Below are the code and all the weights of a small trained network. Each question names an input and a target symbol and asks about switching units off, where a switched-off unit gives its printed mean instead of its output.

import numpy as np


def w(rows, s, z=0):
    codes = np.array(rows[::2]) - 128.0
    scale = np.full(codes.shape[1], s)
    scale[-1] = z or s
    return codes * scale


def norm(h):
    return h / np.sqrt((h * h).mean(-1, keepdims=True) + 1e-5)


def f(y):
    return np.maximum(y, 0)


def softmax(a):
    e = np.exp(a - a.max(-1, keepdims=True))
    return e / e.sum(-1, keepdims=True)


def log_softmax(a):
    a = a - a.max(-1, keepdims=True)
    return a - np.log(np.exp(a).sum(-1, keepdims=True))


def net(x, mask):
    ids = ['αγθπστφψ'.index(c) for c in x.split()]
    T = len(ids)
    res = E[ids] + P[:T]
    r = norm(res)
    for j in range(2):
        rows = slice(2 * j, 2 * j + 2)
        q, k, v = (r @ M[0][rows].T for M in (Q, K, V))
        z = softmax(np.where(np.tri(T) > 0, q @ k.T / 2**0.5, -1e9)) @ v
        o = O[0][rows]
        res = res + np.where(mask[j], z, o[:, -1]) @ o[:, :-1]
    y = f(norm(res) @ A[0][:, :-1].T + A[0][:, -1])
    res = res + np.where(mask[2:6], y, B[0][:, -1]) @ B[0][:, :-1]
    return log_softmax(norm(res)[-1] @ U[:, :-1].T + U[:, -1])


Q, K, V, O, A, B = {}, {}, {}, {}, {}, {}
E = w([
[107,116,163,155,140,198,106,74],'α',
[148,118,116,74,180,141,99,163],'γ',
[213,133,163,5,88,76,121,98],'θ',
[107,180,56,131,170,133,117,148],'π',
[102,158,126,177,209,188,100,100],'σ',
[89,116,105,155,104,73,80,120],'τ',
[90,70,148,102,156,113,77,160],'φ',
[149,165,171,198,125,158,136,196],'ψ',
],0.024)
P = w([
[130,123,173,95,93,73,201,70],'0',
[161,167,174,81,130,108,97,117],'1',
[151,164,174,103,162,90,88,79],'2',
[178,146,220,125,121,85,102,104],'3',
[157,152,178,109,172,136,111,120],'4',
[134,101,219,132,165,131,101,95],'5',
[115,180,170,158,184,111,164,141],'6',
[135,189,144,138,143,122,112,164],'7',
[192,125,177,140,120,76,43,189],'8',
[112,138,255,216,186,105,151,65],'9',
[133,163,193,90,146,185,69,100],'10',
],0.0086)
Q[0] = w([
[172,165,118,98,49,82,104,83],'h1',
[214,100,113,254,223,154,133,61],'h1',
[90,33,41,130,92,215,210,146],'h2',
[137,146,146,107,70,112,143,126],'h2',
],0.0061)
K[0] = w([
[189,141,54,109,34,118,104,92],'h1',
[166,176,105,196,143,146,142,228],'h1',
[196,123,142,2,176,186,140,70],'h2',
[99,26,131,71,51,63,45,116],'h2',
],0.0054)
V[0] = w([
[46,183,168,136,205,41,69,186],'h1',
[198,186,62,235,186,94,149,125],'h1',
[199,200,245,154,136,198,227,190],'h2',
[53,112,145,253,12,88,100,154],'h2',
],0.0072)
O[0] = w([
[116,107,170,164,170,150,119,175,253],'h1',
[170,180,155,76,195,160,143,131,115],'h1',
[215,75,2,127,164,74,164,116,235],'h2',
[132,164,96,209,50,241,132,164,120],'h2',
],0.011,0.004)
A[0] = w([
[44,84,62,166,213,79,21,163,126],'n1',
[73,108,171,149,199,155,145,80,2],'n2',
[40,254,157,205,48,169,172,204,189],'n3',
[182,78,179,220,188,92,24,132,106],'n4',
],0.0057,0.0032)
B[0] = w([
[81,123,215,202,141,156,157,166,230],'n1',
[170,155,181,38,149,80,103,100,176],'n2',
[214,164,216,240,145,255,105,175,214],'n3',
[112,108,49,113,201,163,224,69,255],'n4',
],0.0078,0.0053)
U = w([
[76,125,65,202,112,161,171,2,6],'α',
[78,79,129,109,170,112,180,91,2],'γ',
[202,56,190,92,75,81,131,60,246],'θ',
[83,217,150,137,200,118,128,134,46],'π',
[122,141,113,110,169,169,147,93,21],'σ',
[183,205,202,189,71,218,129,139,229],'τ',
[18,60,193,183,142,163,144,149,149],'φ',
[210,121,89,195,150,188,197,142,244],'ψ',
],0.008,0.0037)

Each question gives the input, a string of symbols that net reads in full, and the target symbol t.
The units are the heads (2 rows each of Q, K, V and O) and the neurons (one row each of A and B). Each row of codes is followed by its name. A weight is (code - 128) times the scale printed after its matrix; where a second scale follows, it is the last column's (O, A, B and U).
mask holds one flag per unit, heads first, then neurons. A switched-off unit (its flag False) gives its mean, the last column of its rows in O or B, instead of its output. The means were averaged over made-up inputs and are rounded, as every weight is.
A unit's drop is (log p(t) with every unit on - log p(t) with that unit switched off) / (log p(t) with every unit on - log p(t) with every unit switched off).
The circuit of an input: a set's keep is (log p(t) with only the set's units on - log p(t) with every unit switched off) / (log p(t) with every unit on - log p(t) with every unit switched off). Starting from all 6 units, units are removed one at a time, each time the one whose removal leaves the highest keep (on an exact tie, the one counted first), for as long as the keep stays at least 0.8.
circuit, biggest first: the units of the circuit, biggest drop first
top k neurons: the k neurons with the biggest drops, biggest first
which heads matter: for each layer, one digit per head in row order, 1 if its drop is at least 0.15 and else 0, layers parted by /
drop when u is switched off: that unit's drop, to one decimal
input α γ θ φ γ, target φ: which heads matter => 10
input γ θ γ, target θ: which heads matter => 01
input τ σ τ τ π, target τ: which heads matter => 01
input α γ π φ γ π, target φ: circuit, biggest first => [n1 h2]
input φ α α α, target α: top 2 neurons => [n4 n3]
input θ γ α, target θ: top 2 neurons => [n2 n3]
input α α α, target α: circuit, biggest first => [h1]
input π ψ α θ γ θ α ψ α τ, target ψ: top 2 neurons => [n4 n3]
input π τ α φ γ α θ, target τ: which heads matter => 01
input τ θ γ, target τ: which heads matter => 01
input α σ φ α τ π α π τ α π, target τ: top 2 neurons => [n3 n4]
input θ θ ψ α, target ψ: drop when h1 is switched off => 0.1
input ψ γ α γ π ψ, target ψ: drop when h2 is switched off => 0.7
input σ α σ σ θ α γ θ τ, target τ: drop when n3 is switched off => 0.2
